Here is a tiny trained network, its code and every weight. The questions are about switching its units off for an input and a target symbol, where a switched-off unit gives its printed mean instead of its output.

import numpy as np


def w(rows, s, z=0):
    codes = np.array(rows[::2]) - 128.0
    scale = np.full(codes.shape[1], s)
    scale[-1] = z or s
    return codes * scale


def f(y):
    return y / 2 * (1 + np.tanh(0.7978845608 * (y + 0.044715 * y**3)))


def softmax(a):
    e = np.exp(a - a.max(-1, keepdims=True))
    return e / e.sum(-1, keepdims=True)


def log_softmax(a):
    a = a - a.max(-1, keepdims=True)
    return a - np.log(np.exp(a).sum(-1, keepdims=True))


def net(x, mask):
    ids = ['ΔΠΣΩβεζηθμτφ'.index(c) for c in x.split()]
    T = len(ids)
    res = E[ids] + P[:T]
    q, k, v = (res @ M[0].T for M in (Q, K, V))
    z = softmax(np.where(np.tri(T) > 0, q @ k.T / 3**0.5, -1e9)) @ v
    res = res + np.where(mask[0], z, O[0][:, -1]) @ O[0][:, :-1]
    y = f(res @ A[0][:, :-1].T + A[0][:, -1])
    res = res + np.where(mask[1:13], y, B[0][:, -1]) @ B[0][:, :-1]
    return log_softmax(res[-1] @ U[:, :-1].T + U[:, -1])


Q, K, V, O, A, B = {}, {}, {}, {}, {}, {}
E = w([
[168,135,73,103,60],'Δ',
[174,148,95,115,17],'Π',
[143,205,156,144,172],'Σ',
[156,84,152,239,197],'Ω',
[36,30,142,204,59],'β',
[174,228,220,93,56],'ε',
[221,96,52,107,157],'ζ',
[27,109,234,146,107],'η',
[101,250,176,80,16],'θ',
[106,132,163,82,245],'μ',
[119,88,130,192,126],'τ',
[169,92,137,223,101],'φ',
],0.015)
P = w([
[90,210,130,237,125],'0',
[135,80,151,82,166],'1',
[96,196,80,169,166],'2',
[166,93,158,127,140],'3',
[98,245,123,130,120],'4',
[143,86,171,157,150],'5',
[74,176,74,122,129],'6',
[150,102,168,155,136],'7',
[83,166,33,93,100],'8',
[169,124,183,141,109],'9',
],0.012)
Q[0] = w([
[10,217,123,187,175],'H0',
[254,248,143,144,115],'H0',
[40,108,193,141,82],'H0',
],0.0068)
K[0] = w([
[149,176,182,42,235],'H0',
[102,237,99,29,121],'H0',
[116,51,232,79,3],'H0',
],0.0065)
V[0] = w([
[138,48,95,85,122],'H0',
[169,22,254,151,76],'H0',
[127,144,75,149,35],'H0',
],0.0054)
O[0] = w([
[10,65,116,103,102,2],'H0',
[133,177,146,93,129,250],'H0',
[85,82,137,128,136,45],'H0',
],0.012,0.0029)
A[0] = w([
[148,82,94,96,197,99],'N0',
[165,212,155,190,104,184],'N1',
[61,168,152,112,133,216],'N2',
[149,117,71,110,178,187],'N3',
[57,123,113,196,134,95],'N4',
[165,153,245,141,159,201],'N5',
[115,65,163,97,79,178],'N6',
[137,117,125,154,169,188],'N7',
[178,71,119,59,135,113],'N8',
[205,164,107,52,178,160],'N9',
[69,133,165,136,114,254],'N10',
[131,108,227,127,195,88],'N11',
],0.011,0.0038)
B[0] = w([
[152,63,129,135,124,134],'N0',
[30,55,54,144,119,230],'N1',
[206,159,86,95,128,193],'N2',
[100,155,67,84,64,140],'N3',
[87,108,92,106,89,142],'N4',
[145,113,114,100,153,250],'N5',
[144,181,227,203,239,144],'N6',
[96,144,2,112,168,146],'N7',
[199,51,158,100,19,128],'N8',
[37,141,172,112,76,167],'N9',
[157,189,63,104,189,190],'N10',
[91,2,98,85,92,188],'N11',
],0.0065,0.014)
U = w([
[166,116,146,138,81,101],'Δ',
[164,121,162,154,90,131],'Π',
[51,113,65,145,84,172],'Σ',
[175,74,108,158,166,2],'Ω',
[52,121,254,196,154,131],'β',
[45,89,221,149,61,65],'ε',
[207,99,102,119,92,40],'ζ',
[185,108,195,120,198,222],'η',
[140,212,95,94,127,168],'θ',
[98,51,166,95,118,41],'μ',
[168,103,143,165,150,108],'τ',
[185,85,143,177,136,139],'φ',
],0.0091,0.0042)

Each question gives the input, a string of symbols that net reads in full, and the target symbol t.
The units are the heads (3 rows each of Q, K, V and O) and the neurons (one row each of A and B). Each row of codes is followed by its name. A weight is (code - 128) times the scale printed after its matrix; where a second scale follows, it is the last column's (O, A, B and U).
mask holds one flag per unit, heads first, then neurons. A switched-off unit (its flag False) gives its mean, the last column of its rows in O or B, instead of its output. The means were averaged over made-up inputs and are rounded, as every weight is.
A unit's drop is (log p(t) with every unit on - log p(t) with that unit switched off) / (log p(t) with every unit on - log p(t) with every unit switched off).
The circuit of an input: a set's keep is (log p(t) with only the set's units on - log p(t) with every unit switched off) / (log p(t) with every unit on - log p(t) with every unit switched off). Starting from the 12 units with the biggest drops (on a tie, the unit counted first), units are removed one at a time, each time the one whose removal leaves the highest keep (on an exact tie, the one counted first), for as long as the keep stays at least 0.8.
units of the circuit, in order: the units of the circuit, biggest drop first
unit that matters most: the unit with the biggest drop
k most important neurons: the k neurons with the biggest drops, biggest first
drop when u is switched off: that unit's drop, to one decimal
input η Σ μ μ θ, target Σ: most important neuron : N1
input μ μ η ε, target ε: units of the circuit, in order : N9, N10, N2
input η η η, target θ: 2 most important neurons : N2, N10
input η ε Σ, target Σ: units of the circuit, in order : N1, N9
input μ η ζ, target Σ: units of the circuit, in order : N3, N9
input θ η β β β, target θ: 3 most important neurons : N11, N10, N2
input φ Σ μ η Δ η μ η τ β, target β: units of the circuit, in order : N6, N2
input η η η β, target β: units of the circuit, in order : N6, H0
input μ η μ Σ Ω, target Σ: 2 most important neurons : N1, N7
input Σ η θ μ, target μ: drop when N9 is switched off : 0.3
input θ μ ζ φ η μ Σ Σ, target Σ: drop when N2 is switched off : 0.1
input μ η Σ Σ Π, target Σ: drop when N1 is switched off : 0.7
input θ η η ζ η θ η, target θ: drop when N10 is switched off : 0.2
input η Ω τ θ φ β Σ η τ μ, target μ: unit that matters most : N11
